[[133 124 158 119 120 120 114 119 114 118 126 149 136]
 [109 134 146  99 131 129 120 134 106 145 112 139 139]
 [127 115 142 117 125 140 142 130 129 143 122 140 134]
 [130 151 124 130 141 133 136 133 119 135 130 132 110]
 [140 110 127 115 114 106 121 110 118 100 121 137 129]]
:
[[136 139 134 110 129]
 [149 139 140 132 137]
 [126 112 122 130 121]
 [118 145 143 135 100]
 [114 106 129 119 118]
 [119 134 130 133 110]
 [114 120 142 136 121]
 [120 129 140 133 106]
 [120 131 125 141 114]
 [119  99 117 130 115]
 [158 146 142 124 127]
 [124 134 115 151 110]
 [133 109 127 130 140]]

[[135 123 128 125 120 125 100 139 125 125 124 125 128 131 138 128]
 [124 125 128 131 129 126 127 124 129 125 130 126 127 130 120 128]
 [120 121 128 132 126 125 121 118 134 124 127 123 127 132 145 128]
 [130 130 128 126 126 129 122 130 124 129 128 130 129 129 131 128]
 [120 119 128 135 126 123 126 124 133 123 131 122 126 133 113 128]]
:
[[128 128 128 128 128]
 [138 120 145 131 113]
 [131 130 132 129 133]
 [128 127 127 129 126]
 [125 126 123 130 122]
 [124 130 127 128 131]
 [125 125 124 129 123]
 [125 129 134 124 133]
 [139 124 118 130 124]
 [100 127 121 122 126]
 [125 126 125 129 123]
 [120 129 126 126 126]
 [125 131 132 126 135]
 [128 128 128 128 128]
 [123 125 121 130 119]
 [135 124 120 130 120]]

[[127 129 129 128 129 128 130 126 124 129]
 [141 107 111 114 113 130 119 147 122 130]]
:
[[129 130]
 [124 122]
 [126 147]
 [130 119]
 [128 130]
 [129 113]
 [128 114]
 [129 111]
 [129 107]
 [127 141]]

[[130 137 120 135 119 126 150 114 128 129 117 135 141 144 135]
 [140 124 135 120 129 139 122 126 130 121 127 123 139 121 129]
 [121 137 116 126 120 120 133 130 127 132 128 139 122 144 131]
 [139 130 123 123 120 134 120 126 129 126 124 133 137 131 131]
 [119 138 126 120 122 118 143 128 129 127 122 140 128 147 134]
 [138 124 125 138 127 135 139 118 127 128 126 118 144 120 129]]
:
[[135 129 131 131 134 129]
 [144 121 144 131 147 120]
 [141 139 122 137 128 144]
 [135 123 139 133 140 118]
 [117 127 128 124 122 126]
 [129 121 132 126 127 128]
 [128 130 127 129 129 127]
 [114 126 130 126 128 118]
 [150 122 133 120 143 139]
 [126 139 120 134 118 135]
 [119 129 120 120 122 127]
 [135 120 126 123 120 138]
 [120 135 116 123 126 125]
 [137 124 137 130 138 124]
 [130 140 121 139 119 138]]

[[130 129 129 127 128 134 128]
 [133 123 124 118 113 139 122]
 [129 128 128 124 127 128 129]
 [136 127 130 127 126 136 131]
 [130 137 123 156 126 129 124]
 [133 127 133 119 124 121 134]
 [125 134 133 151 127 129 133]]
:
[[128 122 129 131 124 134 133]
 [134 139 128 136 129 121 129]
 [128 113 127 126 126 124 127]
 [127 118 124 127 156 119 151]
 [129 124 128 130 123 133 133]
 [129 123 128 127 137 127 134]
 [130 133 129 136 130 133 125]]

[[124 123 124 118 118 102 124 128 126 125 125 108 119 125 120]
 [128 129 113 137 122 128 130 124 136 130 126 126 126 124 133]
 [128 129 120 122 126 122 126 125 131 127 127 127 127 126 127]
 [126 126 139 122 126 115 127 130 130 122 128 135 131 135 127]
 [129 130 123 128 133 140 131 129 129 130 133 139 132 129 131]
 [128 131 125 125 132 143 129 126 150 125 128 137 130 117 136]]
:
[[120 133 127 127 131 136]
 [125 124 126 135 129 117]
 [119 126 127 131 132 130]
 [108 126 127 135 139 137]
 [125 126 127 128 133 128]
 [125 130 127 122 130 125]
 [126 136 131 130 129 150]
 [128 124 125 130 129 126]
 [124 130 126 127 131 129]
 [102 128 122 115 140 143]
 [118 122 126 126 133 132]
 [118 137 122 122 128 125]
 [124 113 120 139 123 125]
 [123 129 129 126 130 131]
 [124 128 128 126 129 128]]

[[128 125 124]
 [126 120 118]
 [128 148 149]
 [125 131 130]
 [130 126 124]
 [109 137 141]
 [147 134 129]
 [152 120 112]
 [143 140 135]
 [116 138 140]
 [109 127 131]
 [124 130 130]]
:
[[124 118 149 130 124 141 129 112 135 140 131 130]
 [125 120 148 131 126 137 134 120 140 138 127 130]
 [128 126 128 125 130 109 147 152 143 116 109 124]]
